Below are the code and all the weights of a small trained network. Each question names an input and a class and asks about switching units off, where a switched-off unit gives its printed mean instead of its output.

import numpy as np


def w(rows, s, z=0):
    codes = np.array(rows[::2]) - 128.0
    scale = np.full(codes.shape[1], s)
    scale[-1] = z or s
    return codes * scale


def f(y):
    return y / 2 * (1 + np.tanh(0.7978845608 * (y + 0.044715 * y**3)))


def log_softmax(a):
    a = a - a.max(-1, keepdims=True)
    return a - np.log(np.exp(a).sum(-1, keepdims=True))


def net(x, mask):
    res = np.array(x, float).reshape(1, 8) / 4 @ E
    y = f(res @ A[0][:, :-1].T + A[0][:, -1])
    res = res + np.where(mask, y, B[0][:, -1]) @ B[0][:, :-1]
    return log_softmax(res[-1] @ U[:, :-1].T + U[:, -1])


A, B = {}, {}
E = w([
[6,100,143,94,98,172,118,118],'x0',
[98,67,117,181,76,56,119,123],'x1',
[112,142,215,98,177,67,108,154],'x2',
[130,115,137,134,133,132,128,122],'x3',
[126,154,116,111,114,117,151,134],'x4',
[69,146,149,223,135,135,174,160],'x5',
[132,104,141,139,137,137,120,119],'x6',
[79,149,82,138,175,102,131,31],'x7',
],0.012)
A[0] = w([
[152,46,94,61,122,87,114,95,183],'neuron 0',
[140,130,164,98,64,174,144,189,143],'neuron 1',
[153,100,71,154,111,179,127,130,74],'neuron 2',
[104,104,147,216,130,137,149,153,253],'neuron 3',
[102,126,170,92,140,107,116,129,126],'neuron 4',
[125,134,102,129,223,108,135,43,158],'neuron 5',
[145,117,139,84,165,180,174,160,82],'neuron 6',
[94,147,150,204,156,130,196,137,167],'neuron 7',
[129,122,175,113,192,71,112,160,51],'neuron 8',
[131,178,132,154,182,193,86,128,107],'neuron 9',
[174,161,106,204,188,82,199,184,121],'neuron 10',
[118,95,116,158,55,52,110,129,24],'neuron 11',
[245,104,108,129,175,78,91,115,107],'neuron 12',
[129,80,128,183,108,71,104,108,161],'neuron 13',
[135,160,130,89,177,188,170,118,47],'neuron 14',
[117,169,188,131,156,55,110,152,84],'neuron 15',
[192,100,189,148,85,156,112,206,55],'neuron 16',
],0.011,0.0041)
B[0] = w([
[201,134,173,73,120,188,112,209,236],'neuron 0',
[97,36,129,153,98,96,92,45,236],'neuron 1',
[184,177,159,177,39,168,205,41,190],'neuron 2',
[136,174,167,75,128,181,96,167,251],'neuron 3',
[132,140,23,181,141,253,178,113,179],'neuron 4',
[99,194,152,98,81,26,30,48,247],'neuron 5',
[178,100,168,139,187,58,111,161,182],'neuron 6',
[205,133,102,18,59,124,59,159,233],'neuron 7',
[193,226,142,194,55,185,160,27,196],'neuron 8',
[183,82,201,106,221,41,190,175,180],'neuron 9',
[60,65,68,102,180,194,98,131,240],'neuron 10',
[166,73,225,151,254,61,249,149,210],'neuron 11',
[54,85,67,96,214,205,100,114,255],'neuron 12',
[147,145,201,122,160,108,180,164,225],'neuron 13',
[149,85,184,178,233,82,218,148,189],'neuron 14',
[136,157,95,136,114,194,178,98,204],'neuron 15',
[114,113,91,156,63,1,57,56,245],'neuron 16',
],0.007,0.0091)
U = w([
[153,141,171,156,180,65,218,179,64],'0',
[100,156,113,160,90,40,92,102,97],'1',
[170,198,114,207,85,210,210,87,72],'2',
[148,165,130,67,110,159,109,213,121],'3',
[114,146,126,127,125,141,142,158,255],'4',
[11,88,101,123,163,204,143,150,113],'5',
],0.012,0.0084)

Each question gives the input, the list of numbers given to net, and the class t.
The units are the neurons (one row each of A and B). Each row of codes is followed by its name. A weight is (code - 128) times the scale printed after its matrix; where a second scale follows, it is the last column's (A, B and U).
mask holds one flag per neuron, in row order. A switched-off neuron (its flag False) gives its mean, the last column of its row in B, instead of its output. The means were averaged over made-up inputs and are rounded, as every weight is.
A unit's drop is (log p(t) with every unit on - log p(t) with that unit switched off) / (log p(t) with every unit on - log p(t) with every unit switched off).
The circuit of an input: a set's keep is (log p(t) with only the set's units on - log p(t) with every unit switched off) / (log p(t) with every unit on - log p(t) with every unit switched off). Starting from the 12 units with the biggest drops (on a tie, the unit counted first), units are removed one at a time, each time the one whose removal leaves the highest keep (on an exact tie, the one counted first), for as long as the keep stays at least 0.8.
circuit, biggest first: the units of the circuit, biggest drop first
top k neurons: the k neurons with the biggest drops, biggest first
drop of u: that unit's drop, to one decimal
input [-4,0,3,2,3,-5,-7,4], class 3: circuit, biggest first : neuron 0
input [-1,-3,5,-6,3,-4,-8,-7], class 1: circuit, biggest first : neuron 16; neuron 1
input [2,-7,3,-5,7,-5,-6,8], class 1: top 3 neurons : neuron 5; neuron 11; neuron 13
input [1,4,8,-1,3,1,5,-5], class 2: circuit, biggest first : neuron 8; neuron 15
input [3,3,4,2,-8,8,-6,-6], class 3: top 3 neurons : neuron 3; neuron 7; neuron 5
input [-1,4,8,-4,-1,-8,6,3], class 2: circuit, biggest first : neuron 8; neuron 4
input [-3,6,7,2,-1,2,2,3], class 2: circuit, biggest first : neuron 8; neuron 15
input [5,2,0,-1,4,3,3,-5], class 1: top 4 neurons : neuron 12; neuron 10; neuron 1; neuron 0
input [6,-4,4,4,-7,5,2,0], class 4: top 3 neurons : neuron 12; neuron 10; neuron 0
input [4,4,8,2,-1,-3,3,-5], class 2: circuit, biggest first : neuron 8; neuron 4
input [3,8,8,8,5,-5,4,6], class 0: top 2 neurons : neuron 11; neuron 13
input [4,-1,-7,0,2,-7,0,4], class 2: top 3 neurons : neuron 2; neuron 7; neuron 3
input [6,4,-2,-6,-7,1,6,3], class 4: circuit, biggest first : neuron 12; neuron 1
input [-8,-4,2,-5,6,4,8,3], class 5: circuit, biggest first : neuron 10
input [7,-5,-3,0,-7,-6,-8,3], class 4: top 2 neurons : neuron 12; neuron 7
input [1,4,-6,-5,-7,-7,3,6], class 3: top 2 neurons : neuron 0; neuron 16
input [-8,-6,-1,-6,-4,2,-5,-1], class 5: top 2 neurons : neuron 10; neuron 12
input [-3,-2,5,-7,0,6,4,6], class 1: top 3 neurons : neuron 5; neuron 0; neuron 12
input [0,1,-5,-7,3,-2,8,3], class 2: top 3 neurons : neuron 16; neuron 2; neuron 7
input [-6,-4,1,-3,8,8,0,8], class 1: circuit, biggest first : neuron 5
input [-7,5,-6,-6,-3,-6,-8,6], class 5: top 4 neurons : neuron 12; neuron 16; neuron 7; neuron 8
input [-5,4,-3,-5,-7,8,8,-1], class 3: circuit, biggest first : neuron 7; neuron 3
input [-6,-8,-6,2,-7,7,2,-1], class 0: top 2 neurons : neuron 9; neuron 14
input [1,6,8,7,0,2,6,-5], class 2: top 3 neurons : neuron 8; neuron 15; neuron 4
input [-3,4,-4,-4,1,8,-1,-3], class 3: top 2 neurons : neuron 7; neuron 3
input [-1,-8,-7,-3,-4,-6,-4,3], class 0: circuit, biggest first : neuron 14; neuron 9
input [6,-3,5,-5,-1,6,-1,1], class 3: circuit, biggest first : neuron 7
input [3,-5,7,4,-4,-3,-3,-3], class 2: circuit, biggest first : neuron 8; neuron 4
input [8,3,-8,-5,5,7,-1,-3], class 2: drop of neuron 12 : 0.4
input [0,-2,2,-7,-1,-3,-7,-7], class 1: drop of neuron 16 : 0.1
